Each row was made from one small tree. Brackets hold a mark, then the marks that hang from it, in the order of their numbers. Every link used is in the known rows. Write each row's tree.
Each row is shifted at random along 4 fixed directions that mean nothing.
Known rows
(j_729 (j_491 (j_25 (j_733 j_567))) (j_624 (j_470 j_103))): [  63 -203   34 -115   21 -128  -40  -61 -293  -69  -55  115  -40  -64
   22  112  107  191   27   63  314  114  -20   48  -95   58  230  -23
  113   83 -153  122   84 -138  -61  123  -63  -41 -104 -114  -17 -145
  -85   84 -193   87]
(j_5 j_103 j_324 (j_624 (j_470 j_567) j_729)): [  55   -3 -198   64    4  110   99  -57  324  -52  -55  -35  114  160
  -89   48  -59  -79   32 -114  119 -308   28 -206   75  114 -297    0
   64  -79  -51  -95  132  280 -186   11  405 -230  -73  -57   18  -50
 -123  -32   80 -139]
(j_624 (j_470 (j_5 j_733) (j_567 j_491 j_729))): [  17  -56   26   -7   16  -58   19  -26  161 -100  -34  -77   79  -86
 -106 -151   49   61  -19   38   35   55    1   24  -67  -57 -177  -72
   89  -66  -88  -33  149   24  -54   93  104  -29  -67   62   -6 -118
 -157    9  -97  113]
(j_103 (j_324 (j_470 j_567)) (j_624 j_733)): [ -59  166  -18   73  -30   69  113 -113  349   12   39  -46   43   91
   40 -129    0   64    8   11 -285 -149   79 -199  130  -42 -146   12
  -33 -112  216   55  -39  174  -30   83  193 -211  283   -3  -10   74
   61  -28   26 -195]
(j_733 (j_25 (j_324 (j_470 (j_103 j_624) j_567)) j_491)): [-234   69   30  195    5  218  206 -176  178 -185 -112  162   10  265
   59   28   79  185   66  109 -150 -227   28 -269  197  102   65   99
  -43  -59  226    6 -156  216  -87  354  -80   -6  357  -85   55   -5
  368   31  -29 -226]
(j_25 j_324 j_491 j_733): [   8 -233   29  -87 -104 -164  -50  -94  120 -192  -26  -48  -16   48
   52   16  -38   85    7   79   94   63   67   53  -97  322  -56   53
  161  164  117  104   92   55  -62  134  -91   22  -55 -143  -54  -59
  -14  -95 -216   53]
(j_567 (j_491 (j_25 j_324 j_733)) (j_729 j_470)): [-119  119   82   -7   85   38 -166  135 -168  108  122  -57 -170   49
   69   26  -54 -200  -88   69 -192  238  -17  218  -66  -14  124   63
 -100  -14  125  -65 -171 -107  265 -149  134  307  106  296   51   72
   88 -117  177   84]
(j_324 (j_470 (j_5 j_624) j_567)): [ 101   48  -65   90  -60   -1  133  -77  188 -127    6   -9  139   53
  -50 -104  -23   80   47  -59  -11 -175    9 -150   74   47 -190  -11
   53  -31    2   21   67   99 -129  111 -102   -5  -14 -127    8  -37
  -62   96  -55  -64]
(j_103 (j_5 (j_733 j_567)) j_324 j_470): [-103  291  223 -157  -82   80   56  227  112  102  150  -77  -87  -56
   37  -39  155 -274    8    3   11  213  -62  291 -134   63  237  -28
  -78  -79  207 -184   19 -201  241 -243 -765 -251  -29  263  -10   93
 -148  -73  199   91]
(j_624 (j_729 j_491 (j_733 j_567))): [-117  186    1  -64  -27   62   -2  199 -457   50  -31   77  -77  -80
   11  336   23   17  -71   94  324  132 -107  170 -129 -193  466   -2
  -62 -100   58 -225  -30  -77  133  -85 -287  -71 -121   53  153  -44
  -15   66   22  179]
(j_624 j_470 (j_733 j_567 (j_729 (j_491 j_25)))): [ 118 -337 -185   -8  113 -226 -127  -94 -107  126   46  -23 -147 -111
   48  -92  -70  198   32  -56   32   96  106  -44  -50 -210  -63  -44
   72   17 -255  258   44  -96 -149  100  273   62    9  -97 -131   52
  -25 -155  -98  -25]
(j_491 (j_25 (j_324 j_470)) j_567): [ 194 -214  -27    1  -63 -270 -149  -33 -242  107  210 -189 -170 -134
  118 -251  -45  -50   70  -90   18  236  101  114 -127  140 -181  -10
   90   72  -25  168   62 -175   22 -105 -175  -17  114  -25 -235  102
 -151 -251   56   80]
(j_567 (j_729 j_491 j_624 j_733)): [ -76 -122 -122   73  126  -30 -120 -140  -47  -22  -18  160 -150  -25
   62   63 -150  295  -55   -4 -318   53  101 -198   72 -217   32    3
  -12  -14   32  365  -85   -9  -24  175  615  294  138  -88   48   71
  275  -23 -122  -59]
(j_103 j_324 (j_624 (j_470 j_5) j_729 (j_733 j_25))): [ 142   11    5  -81   48  -64  -73   36   39  202   73 -302   67 -248
  -51 -318   27 -130  -24  -39  -45   71   66   57  -93 -174 -120  -84
   22  -72 -307  -40   67  -25   30 -200  359 -429   80  168 -156   35
 -185  -67  124  -69]
(j_25 (j_491 (j_567 (j_729 j_470 j_624))) j_733): [-156  -78  -29  -61   39   38 -104   42 -161  -86  112   20 -209  -12
  146  269    2  126  -24  116   66  224   -1   68  -94  137  335   54
   23   -2  160   26  -99 -111  122  132 -262  128   18    8   43 -123
  192  -68  -69   96]
(j_567 (j_729 (j_470 j_103) j_491 j_624)): [  97  -22   83  -17  -51  -17 -110  -42 -195    8 -120   24   45 -116
  -61   52    2   36  -41   53   10  -42  -41   33   35  -74    2   46
  -10  136  -63  100  -16   -6    2  -89  368  146 -146  -51   41  -63
  -35  163 -163   88]
(j_103 j_324 (j_470 j_5 (j_567 (j_729 j_491))) j_624): [  52  249  256  -31 -107   62   71  -98  223   40  -26 -114  232   99
 -129 -228  139 -139    0  -11 -161 -211  -33  -57  172  142 -142   68
  -77   35   18  -78  -77   56  -18  -33   12 -176  -37  211   11   18
  -67  160  -71 -109]
(j_5 j_103 (j_733 j_567)): [-333  121  -54  138   39  317  232    3  318 -107  -54  258  -53  353
   39  362    4   90  -46   13  -83 -209  -32 -239  175  -36  166   46
 -164 -133  373 -110  -61  203  -43  228 -491  212  172   10  191   86
  395    4  151 -170]
(j_5 j_103 j_324 (j_624 j_470) (j_733 j_25 j_567)): [ 181 -314 -106   12   43  -59  -13   18  196 -105  -24  -15 -152 -113
   -8 -104  -26 -148  160 -153  214   67   58   66 -130  102 -291 -156
  169   48 -114   70  297  -17 -141 -112  175 -109 -144 -123 -195  -43
 -217 -193   73   57]
(j_624 j_470 (j_729 j_491 j_733)): [  34   -8 -194   32   15   14    6 -104    8   38 -102   46  134   39
  -99  184  -80  221  -92   20    5 -187   25 -238  127 -175   -8   -7
  -27  -37  -50  118   16  178 -128   80  476  -33    1 -146  108   16
  131   70 -100 -107]
(j_491 (j_25 (j_324 j_470))): [ -99  141  -41  123   -4   69   19   26   -3   54   66   23  -55  151
   96   18  -50  -41  -32    9 -164  -24   21  -70   83  -41   60   40
 -109  -51  230    2 -133   53   82   20 -158  208  253   41   42  162
  221  -50  175  -91]
(j_5 (j_103 (j_470 j_567) (j_624 (j_733 j_729))) j_324): [  28    6   32   93   48   50  131  -76  442   86   24  -56   -7  145
   10 -218    9 -130   33 -123 -257 -190   87 -136  126  123 -415   51
  -32  -55   18  102  -41  164  -72  -35  355 -196  125  150 -109  129
  -29 -155  122 -242]
(j_324 (j_470 (j_5 (j_103 (j_624 j_729)) j_733))): [ 166   87   38   -9  -54   45  134   39  234  -41   17 -160  170  -39
 -111  -53   92 -215  -16  -58  -20  -69   -2   13   -2  152 -273  -76
   14  -14   -8  -78  133   98  -13 -181  -56 -230  -26  122  -72   -2
 -167  -37  147  -11]
(j_733 j_567 (j_729 j_491)): [ -22   22   44   48 -186   36   97  -94  -42  -54 -252  110  188  194
  -93  280   49   57    9   48  312 -357 -127 -110  220   14   92  104
 -105  215  145 -217  -40  216 -204  123 -552  170 -256 -212  118  -15
  152  256 -218  -25]
(j_324 (j_470 (j_103 (j_5 (j_624 j_729) j_733)) (j_567 j_491))): [ 114   66  -57   55  -38   58  125  -93  360  -97   11  -79  186   31
 -192  -74   16  -56   30  -62  -48 -172    6  -60   48   64 -325  -38
   74  -46    4  -39  150  155 -112  -30  290 -206  -58    9  -11  -26
 -201   13   18  -55]
(j_567 j_491 (j_729 j_470 j_624)): [  10  -30   35  -52    4  -72 -168    8 -126   -6  -45  -93 -135 -257
   58  -12   10  -10  -16   91    9  188    0  128  -89 -142   62   -1
   30   82   15   71   27  -63   86  -93  295  171  -82   38  -37  -93
  -57  -23 -115  179]
(j_729 (j_470 j_5) j_491): [ 122   24   20  -60  -29 -105  -55   94 -261   98   62  -15   12 -205
  -12  -81  -52    7  -58  -19 -120  116   -9   91  -70  -89    9   -7
   -9    9 -130  140   10 -170   88 -204   95  141  -67   32    2   35
 -111   16  -12  124]
(j_470 j_5 (j_103 j_324 (j_624 (j_733 j_25))) (j_567 j_729)): [ -30  110  255   58  -62  121   82 -133  187   48 -119  -90  238  104
 -144 -289   80  -99  -13    1 -124 -283  -36 -108  173  -43 -189   66
  -83   29  -85 -198  -55  166  -68   48   55 -231   69  124   -7   14
   27  238  -26 -157]
(j_733 (j_25 j_324) j_567): [  14 -358   13  -16  -45 -220  -94 -106 -116 -118  -99   -6 -186 -130
  115 -160   21  166  124   12  204  160   78   52 -122    7  -25  -31
  136  153  -66  120  145  -79 -127  177 -291  -15   46 -242 -188  -48
  -57 -137 -207   90]
(j_624 j_470 j_729 (j_733 (j_25 j_324 j_491))): [-105 -130 -263  124  147   87  -28  -85  288   41   -8  -33   -6  116
    2   41 -153  210  -60   36 -146 -121  128 -241   75 -190  -42   14
   -7 -133  -55  129  -71  219 -114  209  591  -18  253 -106   44   73
  298 -152   45 -268]
(j_103 (j_5 (j_324 (j_470 j_567))) (j_624 j_729 j_733)): [-204  346  -78  -46  -47  184  171  117  214  -58   35  -58  118   33
   27  136  100  -91  -22   94   -6  -71  -57  -36  -11   -1  174  -48
  -24 -228  239 -347    1  123  120    5 -215 -434  168   27   84  -81
  -78   66  142   24]
(j_470 (j_5 (j_103 (j_624 (j_729 j_491 j_733))) j_324) j_567): [  21  -92  -92  -14   33  -33  127 -189  117 -124 -106  145  177   71
  -49  -64  -20  127   29  -94 -148 -187   61 -285   87  185 -275  -39
  106  -31 -149  147   93  109 -167  139  483 -184   42 -117  -14  -62
  -47   -1 -106  -85]
(j_25 (j_324 (j_470 j_5 (j_103 (j_624 j_729)))) (j_733 j_567)): [-118  133  -18   68  130  108  119   74 -120    1  138   24  -32  196
   88  -11   54   34   -5    2 -225  162   39   54  -67  103   89   21
  -49 -186  -25  -92 -191  -83  138  118 -371  -75  340  144   44   65
   42 -140  278 -123]
(j_733 j_25 (j_567 (j_729 (j_470 j_5) j_491 j_624))): [ 136 -245   35  -37    7 -144 -126  -84 -245  -71 -170   88    6 -213
  -22  -69   41  182   79    9  117   71  -23    3    5 -112   35  -62
   59  191 -254  170   56 -161 -115   80    1  182 -165 -264  -61 -153
  -19  120 -292  127]
(j_567 (j_729 (j_470 (j_5 j_324) j_103) j_491 (j_624 j_733))): [  93  -13  -32   38   -4   29  -11  -96  106  -30 -183  120  327   37
 -112   -9  -97   54  -49  -10 -165 -242  -39 -155  149  -22 -212  -19
    5   80 -127   66  -25  110  -80    4  605  204 -121 -229  128  -50
   21  269 -126  -49]
(j_567 (j_729 (j_470 j_5) (j_733 j_25))): [-133 -181  -52   34  113  -20  -60  -96  -67 -119 -127  126 -105 -146
  102  -77    2  259   14   61 -140  144   43 -133    3 -221  114  -87
   17    8  -96  193    2  -84   -3  273  -15  189  176 -147  -30  -71
  279   31 -161   53]
(j_491 (j_25 j_324 (j_733 j_567))): [  50 -136   98  -75   -1 -193 -138  130 -351  109  178  -74 -243    6
   96  -97  -45 -101   -2  -51   70  316   38  295 -210  118   46   40
   34   52  -33   19   -9 -240  128 -144 -343   44   15  141 -109   92
 -183 -208  111  112]

Which tree is each row?
[ 129   36   75  -81   12 -173  -55   79 -417   82  -26  110   50 -202
   11 -170  -51  -62    5  -58   33  145  -54  116  -95   14  -67  -53
   72   39 -223   99   37 -209  105 -248  341   79 -176  -13  -18  -71
 -244   67  -32  174]
(j_729 (j_470 (j_5 j_324) (j_567 (j_491 j_25))) j_624 j_733)
[ -51  101   99   27  -70   39  201   79  254 -155  -65   74  154   73
  -34  -94   96  -24   16  -25  111  -48  -41    2  -25  159 -111  -93
   53  -89  106 -102  120   26   -9   69 -338 -136  -32   25   29  -39
 -119   80   -7   19]
(j_103 (j_470 (j_5 j_324 j_733) j_567))
[ -88  107   36   70   47   64   10  123 -194  148   24   64 -139  112
   39  150  -27  -66  -41   13  -86   80  -56  136   41  -86  114  101
 -168   20  113  -86 -199  -34  114 -105 -325  306   -7  141   85  109
  135  -84  135  -16]
(j_25 (j_733 (j_567 j_491) (j_729 j_470)))
[-172   67  151 -206  -11   11  -38   53  242 -141   21  -12 -131 -143
  121  -14  216  -45   84   85   98  287  -12  189 -168   85  296 -105
   71   -2  155  -54   91 -199  135   98 -602 -227  -27   57  -62 -113
  -78  -40  -81  148]
(j_103 (j_5 (j_733 (j_567 (j_729 j_624)))) j_324 j_470)
[   7   33  -81  -93   29   58   15   50  -96  -48  155   51  -31 -131
   62  157  -11  -35   26  -22   61   51  -42  -14  -67  126  174   -7
   31  -67  -67   17   37 -139   68  -56  -96   67 -101    8   30  -98
   -2    0   43   98]
(j_729 (j_470 (j_5 j_103 j_624)) (j_491 j_567))
[  23  -38 -121  -93   70  -68 -145  110 -220   -3   43   60  -94  -75
   86  203  -76  -39   51   35  267  103  -50  177 -128  -29  232  -21
   51   44 -134  -70  -44 -134   52  -47  102  132 -207  -82   19  -92
  -94    3  -42  112]
(j_5 (j_624 (j_733 j_567 (j_729 j_470 (j_491 (j_25 j_324))))))
[  28 -344  -89  -60   35 -247 -115  -85 -163  -20  -27   13 -166 -168
  103  -29   -4  182   61    9  213  151   62   38 -122 -133   88  -57
  122   88 -141  148   99 -119 -124  174  -40   57  -59 -122 -140  -32
  -35  -87 -222  108]
(j_624 (j_733 j_567 (j_729 (j_491 j_25))))
[  53 -382  -56  -10  -19 -126 -125 -231   94 -181 -210    4  -16   14
   14   -6   17  229  122   74  241  -62   56 -106   36   92  -47   15
  143  228 -113  126   74   89 -260  303   32   56 -107 -390  -87 -176
   88  -13 -335  -21]
(j_733 (j_25 j_324 j_491) (j_567 (j_729 (j_624 j_470))))
[ -51  132   73   44  -82   52   20   33   -9    4  -75  101  136  254
  -63  228  -66  -62  -83   46    4 -192  -82   14  141  137   30  121
 -126  134  185 -125 -172  160   23  -15 -147  225  -98  -15  159   98
  180  130  -21  -71]
(j_25 j_324 (j_733 (j_729 j_491)))
[ -86  -41 -179   61   76  160   88  -69  278  -94  -68  192   40  150
  -89  256   -4  117   69  -35   29 -239  -48 -205  193  -95  104  -42
  -72   21   16  -38  -17   94 -171  186 -188  116  -74 -181   69    5
  263  110  -23 -143]
(j_103 (j_5 (j_624 j_470) (j_733 j_25 j_567 (j_729 j_491))))
[ 239  201  -67    8  -79    3  -25  168  212  203  218 -230   74  -61
  -83 -161 -180 -401  -22 -157 -265  -44    4  144  -19    2 -312  -18
  -34  -46   81  -74   37   10  125 -500  292  -78  -88   56  -38  192
 -264  -51  321    1]
(j_103 (j_5 (j_324 j_470) (j_624 j_733)))
[  55  -81  -13   -4  141  -43   -4  -54 -169   72   77  127   49   23
  -20  -64  -29  176  -76  -41 -191   39   38 -110   22  -27   42    1
    3  -47 -239  280  -73 -128   11   64  333  145  101   64   39   54
   96   68   28 -109]
(j_729 (j_491 (j_25 j_733)) (j_624 (j_470 j_5 j_103)))
[ -13    0  129  -13 -181    2  -72   -9 -199   71   16 -190   19   57
  -35   94   66 -170  -35   23  325  -95  -95   54   56   59  114   92
  -85  126  144 -319    7   46  -13  -43 -612   14 -139  114  -28   -5
   37  140  -17  107]
(j_491 j_25 (j_567 j_729))
